Below is a small trained network, with its code and all its weights. Each question gives an input and a target symbol and asks what happens when units are switched off, that is, made to give their printed mean instead of their output.

import numpy as np


def w(rows, s, z=0):
    codes = np.array(rows[::2]) - 128.0
    scale = np.full(codes.shape[1], s)
    scale[-1] = z or s
    return codes * scale


def f(y):
    return y / 2 * (1 + np.tanh(0.7978845608 * (y + 0.044715 * y**3)))


def softmax(a):
    e = np.exp(a - a.max(-1, keepdims=True))
    return e / e.sum(-1, keepdims=True)


def log_softmax(a):
    a = a - a.max(-1, keepdims=True)
    return a - np.log(np.exp(a).sum(-1, keepdims=True))


def net(x, mask):
    ids = ['Σαγδθτψ'.index(c) for c in x.split()]
    T = len(ids)
    res = E[ids] + P[:T]
    u = 0
    for l in range(2):
        q, k, v = (res @ M[l].T for M in (Q, K, V))
        z = softmax(np.where(np.tri(T) > 0, q @ k.T / 2**0.5, -1e9)) @ v
        res = res + np.where(mask[u], z, O[l][:, -1]) @ O[l][:, :-1]
        u += 1
        y = f(res @ A[l][:, :-1].T + A[l][:, -1])
        res = res + np.where(mask[u : u + 4], y, B[l][:, -1]) @ B[l][:, :-1]
        u += 4
    return log_softmax(res[-1] @ U[:, :-1].T + U[:, -1])


Q, K, V, O, A, B = {}, {}, {}, {}, {}, {}
E = w([
[11,146,115],'Σ',
[193,160,3],'α',
[101,76,161],'γ',
[168,165,96],'δ',
[48,89,137],'θ',
[155,61,85],'τ',
[209,60,146],'ψ',
],0.015)
P = w([
[117,3,206],'0',
[55,1,160],'1',
[55,1,145],'2',
[32,37,127],'3',
[98,42,158],'4',
[101,100,156],'5',
[174,164,219],'6',
[133,96,162],'7',
[149,176,171],'8',
[54,111,112],'9',
],0.006)
Q[0] = w([
[176,184,247],'L0H0',
[253,164,127],'L0H0',
],0.0074)
K[0] = w([
[213,138,65],'L0H0',
[96,2,145],'L0H0',
],0.0089)
V[0] = w([
[180,160,138],'L0H0',
[12,204,217],'L0H0',
],0.011)
O[0] = w([
[34,238,78,2],'L0H0',
[199,254,191,39],'L0H0',
],0.0067,0.0039)
A[0] = w([
[81,92,62,203],'L0N0',
[172,150,21,20],'L0N1',
[79,77,61,76],'L0N2',
[1,114,212,251],'L0N3',
],0.008,0.002)
B[0] = w([
[211,109,165,253],'L0N0',
[239,228,120,203],'L0N1',
[97,176,139,245],'L0N2',
[254,91,90,236],'L0N3',
],0.0075,0.0052)
Q[1] = w([
[83,137,122],'L1H0',
[33,255,171],'L1H0',
],0.0094)
K[1] = w([
[255,100,114],'L1H0',
[69,109,158],'L1H0',
],0.0078)
V[1] = w([
[78,14,254],'L1H0',
[206,26,92],'L1H0',
],0.0057)
O[1] = w([
[1,114,174,72],'L1H0',
[108,243,135,255],'L1H0',
],0.0088,0.0085)
A[1] = w([
[229,72,124,96],'L1N0',
[254,136,163,255],'L1N1',
[74,26,36,121],'L1N2',
[1,115,174,99],'L1N3',
],0.0081,0.0043)
B[1] = w([
[86,251,107,193],'L1N0',
[178,91,138,255],'L1N1',
[173,106,26,135],'L1N2',
[1,195,115,138],'L1N3',
],0.008,0.016)
U = w([
[193,96,255,189],'Σ',
[215,117,80,106],'α',
[132,188,187,63],'γ',
[167,58,141,255],'δ',
[139,191,219,67],'θ',
[103,177,91,92],'τ',
[100,201,111,70],'ψ',
],0.0096,0.0046)

Each question gives the input, a string of symbols that net reads in full, and the target symbol t.
The units are the heads (2 rows each of Q, K, V and O) and the neurons (one row each of A and B). Each row of codes is followed by its name. A weight is (code - 128) times the scale printed after its matrix; where a second scale follows, it is the last column's (O, A, B and U).
mask holds one flag per unit, layer by layer, with each layer's heads first. A switched-off unit (its flag False) gives its mean, the last column of its rows in O or B, instead of its output. The means were averaged over made-up inputs and are rounded, as every weight is.
A unit's drop is (log p(t) with every unit on - log p(t) with that unit switched off) / (log p(t) with every unit on - log p(t) with every unit switched off).
The circuit of an input: a set's keep is (log p(t) with only the set's units on - log p(t) with every unit switched off) / (log p(t) with every unit on - log p(t) with every unit switched off). Starting from all 10 units, units are removed one at a time, each time the one whose removal leaves the highest keep (on an exact tie, the one counted first), for as long as the keep stays at least 0.8.
units of the circuit, in order: the units of the circuit, biggest drop first
k most important neurons: the k neurons with the biggest drops, biggest first
top k neurons in layer l: the k neurons of layer l with the biggest drops, biggest first
drop of u: that unit's drop, to one decimal
input θ δ δ δ Σ, target δ: 3 most important neurons => L0N3, L1N0, L0N1
input ψ ψ α Σ Σ, target Σ: units of the circuit, in order => L1N0, L0H0
input Σ Σ δ δ α Σ τ τ α γ, target α: units of the circuit, in order => L1H0, L0N3, L0N1, L0H0
input τ ψ δ, target ψ: top 2 neurons in layer 1 => L1N3, L1N1
input α τ α δ γ γ θ α α θ, target α: units of the circuit, in order => L0N3, L1H0, L0N1
input δ α α γ ψ Σ, target α: top 3 neurons in layer 0 => L0N3, L0N1, L0N2
input ψ θ ψ δ, target ψ: units of the circuit, in order => L1H0, L0N3, L1N1
input Σ Σ θ, target Σ: 2 most important neurons => L1N0, L0N3
input α α γ, target α: units of the circuit, in order => L0N3, L0H0, L1N2
input θ δ τ δ δ τ ψ, target δ: most important neuron => L0N1
input τ τ τ δ, target τ: top 2 neurons in layer 1 => L1N3, L1N1
input γ Σ δ Σ Σ, target Σ: top 2 neurons in layer 1 => L1N0, L1N2
input Σ Σ τ, target Σ: drop of L0N1 => 0.0
input ψ Σ Σ τ, target Σ: drop of L1N0 => 0.3
input α α Σ, target α: drop of L0N0 => -0.1
